Here is a tiny trained network, its code and every weight. The questions are about switching its units off for an input and a target symbol, where a switched-off unit gives its printed mean instead of its output.

import numpy as np


def w(rows, s, z=0):
    codes = np.array(rows[::2]) - 128.0
    scale = np.full(codes.shape[1], s)
    scale[-1] = z or s
    return codes * scale


def f(y):
    return np.maximum(y, 0)


def softmax(a):
    e = np.exp(a - a.max(-1, keepdims=True))
    return e / e.sum(-1, keepdims=True)


def log_softmax(a):
    a = a - a.max(-1, keepdims=True)
    return a - np.log(np.exp(a).sum(-1, keepdims=True))


def net(x, mask):
    ids = ['βδεζθλμξστψω'.index(c) for c in x.split()]
    T = len(ids)
    res = E[ids] + P[:T]
    u = 0
    for l in range(2):
        r = res
        for j in range(2):
            rows = slice(4 * j, 4 * j + 4)
            q, k, v = (r @ M[l][rows].T for M in (Q, K, V))
            z = softmax(np.where(np.tri(T) > 0, q @ k.T / 4**0.5, -1e9)) @ v
            o = O[l][rows]
            res = res + np.where(mask[u + j], z, o[:, -1]) @ o[:, :-1]
        u += 2
        y = f(res @ A[l][:, :-1].T + A[l][:, -1])
        res = res + np.where(mask[u : u + 4], y, B[l][:, -1]) @ B[l][:, :-1]
        u += 4
    return log_softmax(res[-1] @ U[:, :-1].T + U[:, -1])


Q, K, V, O, A, B = {}, {}, {}, {}, {}, {}
E = w([
[142,123,121,150,162,115,147],'β',
[144,131,165,104,86,145,215],'δ',
[179,113,94,135,172,119,161],'ε',
[158,91,100,85,129,36,22],'ζ',
[131,121,181,72,55,122,99],'θ',
[177,128,177,45,83,106,107],'λ',
[117,132,139,159,159,106,138],'μ',
[175,163,169,94,145,68,144],'ξ',
[116,69,96,148,89,182,190],'σ',
[163,62,92,92,77,199,98],'τ',
[144,132,152,110,136,166,6],'ψ',
[103,78,92,170,130,178,90],'ω',
],0.012)
P = w([
[148,181,85,156,55,105,105],'0',
[92,110,119,83,142,135,125],'1',
[136,54,153,133,125,110,118],'2',
[159,129,121,175,61,94,100],'3',
[111,221,98,86,142,189,113],'4',
[110,82,168,81,189,187,132],'5',
[148,11,193,156,113,103,122],'6',
[117,255,45,117,64,133,96],'7',
[72,174,128,43,194,218,131],'8',
[214,120,207,198,114,183,103],'9',
[27,168,25,57,87,76,119],'10',
[78,201,88,70,134,172,118],'11',
[163,43,199,163,106,131,118],'12',
[92,237,31,102,59,107,103],'13',
],0.0065)
Q[0] = w([
[137,18,130,125,91,82,91],'0.h1',
[120,106,184,145,206,186,128],'0.h1',
[133,149,144,91,101,188,133],'0.h1',
[177,97,196,76,132,105,92],'0.h1',
[109,237,53,139,72,144,171],'0.h2',
[115,144,109,166,165,254,82],'0.h2',
[176,229,204,69,174,172,136],'0.h2',
[149,191,68,108,140,91,22],'0.h2',
],0.038)
K[0] = w([
[188,165,110,229,67,106,119],'0.h1',
[97,39,215,160,152,134,109],'0.h1',
[143,77,94,109,177,114,165],'0.h1',
[245,90,156,145,126,120,134],'0.h1',
[63,178,49,60,153,176,215],'0.h2',
[75,15,88,126,209,196,93],'0.h2',
[112,91,251,19,199,98,165],'0.h2',
[65,178,100,58,140,90,14],'0.h2',
],0.032)
V[0] = w([
[131,142,129,166,107,126,144],'0.h1',
[190,151,112,72,120,121,123],'0.h1',
[118,163,106,104,130,138,120],'0.h1',
[124,185,125,159,143,156,113],'0.h1',
[126,181,163,122,223,45,83],'0.h2',
[235,123,89,101,172,100,237],'0.h2',
[107,94,43,198,214,169,87],'0.h2',
[12,153,255,253,90,100,165],'0.h2',
],0.0095)
O[0] = w([
[132,190,100,109,116,141,118,126],'0.h1',
[116,70,197,88,200,163,131,141],'0.h1',
[141,110,169,140,178,165,141,125],'0.h1',
[169,159,109,130,158,158,116,126],'0.h1',
[142,134,131,150,179,89,37,70],'0.h2',
[176,212,137,164,58,41,171,100],'0.h2',
[180,120,51,254,13,133,99,190],'0.h2',
[28,233,13,47,185,166,94,1],'0.h2',
],0.0078,0.0046)
A[0] = w([
[45,137,173,172,95,141,65,25],'0.n1',
[130,166,169,149,163,68,197,2],'0.n2',
[132,149,92,186,194,112,230,202],'0.n3',
[128,136,41,199,250,78,144,117],'0.n4',
],0.016,0.0056)
B[0] = w([
[176,244,145,157,144,217,143,167],'0.n1',
[241,124,44,85,205,194,165,207],'0.n2',
[36,130,189,137,68,63,147,254],'0.n3',
[143,203,158,189,203,245,66,170],'0.n4',
],0.011,0.0077)
Q[1] = w([
[153,170,6,238,197,9,145],'1.h1',
[178,121,180,74,203,31,67],'1.h1',
[125,182,167,160,123,100,57],'1.h1',
[135,38,158,159,117,166,45],'1.h1',
[136,121,158,107,65,241,99],'1.h2',
[121,25,133,94,42,208,98],'1.h2',
[189,141,190,142,187,60,144],'1.h2',
[94,172,154,129,81,148,191],'1.h2',
],0.017)
K[1] = w([
[141,153,101,254,200,31,196],'1.h1',
[174,155,170,64,169,45,89],'1.h1',
[113,195,151,134,149,96,93],'1.h1',
[133,104,128,147,119,138,27],'1.h1',
[119,128,137,139,100,227,56],'1.h2',
[117,54,82,107,75,210,67],'1.h2',
[189,153,180,90,107,72,147],'1.h2',
[110,121,129,168,117,184,195],'1.h2',
],0.019)
V[1] = w([
[93,153,190,146,110,94,90],'1.h1',
[128,163,139,104,100,192,199],'1.h1',
[161,112,117,136,132,106,155],'1.h1',
[102,132,121,250,216,111,227],'1.h1',
[93,92,98,139,131,114,164],'1.h2',
[169,113,189,80,101,104,133],'1.h2',
[157,112,107,115,85,214,114],'1.h2',
[113,85,82,136,128,146,136],'1.h2',
],0.014)
O[1] = w([
[153,133,214,98,87,154,123,77],'1.h1',
[76,160,61,82,132,169,193,208],'1.h1',
[150,116,79,123,129,75,116,150],'1.h1',
[167,254,50,129,31,122,63,153],'1.h1',
[103,145,117,138,139,51,171,91],'1.h2',
[140,111,149,179,108,170,215,139],'1.h2',
[115,69,30,129,104,162,88,248],'1.h2',
[111,95,76,121,130,69,115,133],'1.h2',
],0.0089,0.012)
A[1] = w([
[188,96,184,32,164,97,170,85],'1.n1',
[186,187,75,144,231,129,87,44],'1.n2',
[92,141,115,64,19,80,165,2],'1.n3',
[8,122,216,194,72,116,130,159],'1.n4',
],0.012,0.0065)
B[1] = w([
[52,188,91,234,77,126,78,209],'1.n1',
[94,83,181,141,208,13,154,224],'1.n2',
[213,84,145,106,255,112,72,246],'1.n3',
[110,101,170,4,78,87,91,185],'1.n4',
],0.0089,0.013)
U = w([
[119,197,126,39,24,142,115,217],'β',
[94,207,94,58,165,176,190,181],'δ',
[254,160,117,182,93,89,114,234],'ε',
[127,65,184,181,92,59,59,45],'ζ',
[32,132,164,84,103,108,140,153],'θ',
[88,176,121,240,107,152,150,109],'λ',
[86,219,157,136,196,123,9,77],'μ',
[98,94,153,170,204,58,119,2],'ξ',
[136,87,149,32,153,83,68,53],'σ',
[122,9,121,100,60,104,209,119],'τ',
[166,64,164,129,185,225,63,107],'ψ',
[81,127,12,119,83,80,28,162],'ω',
],0.003,0.0044)

Each question gives the input, a string of symbols that net reads in full, and the target symbol t.
The units are the heads (4 rows each of Q, K, V and O) and the neurons (one row each of A and B). Each row of codes is followed by its name. A weight is (code - 128) times the scale printed after its matrix; where a second scale follows, it is the last column's (O, A, B and U).
mask holds one flag per unit, layer by layer, with each layer's heads first. A switched-off unit (its flag False) gives its mean, the last column of its rows in O or B, instead of its output. The means were averaged over made-up inputs and are rounded, as every weight is.
A unit's drop is (log p(t) with every unit on - log p(t) with that unit switched off) / (log p(t) with every unit on - log p(t) with every unit switched off).
The circuit of an input: a set's keep is (log p(t) with only the set's units on - log p(t) with every unit switched off) / (log p(t) with every unit on - log p(t) with every unit switched off). Starting from all 12 units, units are removed one at a time, each time the one whose removal leaves the highest keep (on an exact tie, the one counted first), for as long as the keep stays at least 0.8.
circuit, biggest first: the units of the circuit, biggest drop first
most important unit: the unit with the biggest drop
k most important neurons: the k neurons with the biggest drops, biggest first
top k neurons in layer l: the k neurons of layer l with the biggest drops, biggest first
which heads matter: for each layer, one digit per head in row order, 1 if its drop is at least 0.15 and else 0, layers parted by /
drop when u is switched off: that unit's drop, to one decimal
input β ψ ω μ, target β: top 2 neurons in layer 1 -> [1.n4; 1.n3]
input ε θ δ ε τ ε ω β ε ω ε σ β, target ω: circuit, biggest first -> [0.h2; 1.h2]
input δ ξ μ, target δ: which heads matter -> 01 / 10
input μ ψ ε ε, target μ: circuit, biggest first -> [0.h2; 0.n4; 1.h2]
input ψ μ ψ ε τ ε λ ω ε ε ε θ ε τ, target τ: which heads matter -> 00 / 10
input ψ β ω ω μ ε ε τ λ ψ ε μ, target λ: which heads matter -> 01 / 11
input λ ε ε, target λ: circuit, biggest first -> [0.h2; 1.n1; 1.h2; 1.h1]
input ε ω β, target ε: 2 most important neurons -> [0.n2; 0.n3]
input τ ψ σ ε μ μ, target σ: most important unit -> 1.n3
input ψ ε ε ε δ ε ε ε τ β ε ε μ, target β: 3 most important neurons -> [0.n4; 1.n4; 0.n2]
input ε ξ μ ε ε δ ω μ σ θ ε ψ, target ψ: top 3 neurons in layer 0 -> [0.n1; 0.n3; 0.n2]
input ε ε ε ε θ ω ψ ε, target θ: top 3 neurons in layer 1 -> [1.n4; 1.n1; 1.n3]
input ε ω μ μ ω μ ε ε β, target μ: 2 most important neurons -> [0.n4; 1.n2]
input ε ε θ ε ε ξ σ μ ω ε ε θ, target θ: most important unit -> 1.h1
input θ ε ω θ ω τ, target ω: top 2 neurons in layer 1 -> [1.n2; 1.n3]
input δ θ μ ω ω θ ε ε β, target θ: 2 most important neurons -> [1.n4; 1.n1]
input ε μ δ ω δ ε ε ε ε ε θ ζ, target ζ: 2 most important neurons -> [0.n2; 1.n1]
input μ ε τ ε δ β δ ε ω θ ζ δ ε, target θ: drop when 1.h2 is switched off -> 0.1
input ψ σ μ δ ε, target σ: drop when 0.h2 is switched off -> 0.6
input μ ψ ξ, target ξ: drop when 0.n3 is switched off -> 0.2
input ε ψ ω τ ε ε ε, target τ: drop when 1.h2 is switched off -> 0.2
input β δ ε ζ ζ δ μ β, target ζ: top neuron in layer 1 -> [1.n1]
input ω ε ε ε ω τ θ ε, target ω: 2 most important neurons -> [0.n3; 0.n1]
input δ ω ω ε μ ω τ ε θ λ, target λ: top 2 neurons in layer 0 -> [0.n3; 0.n2]
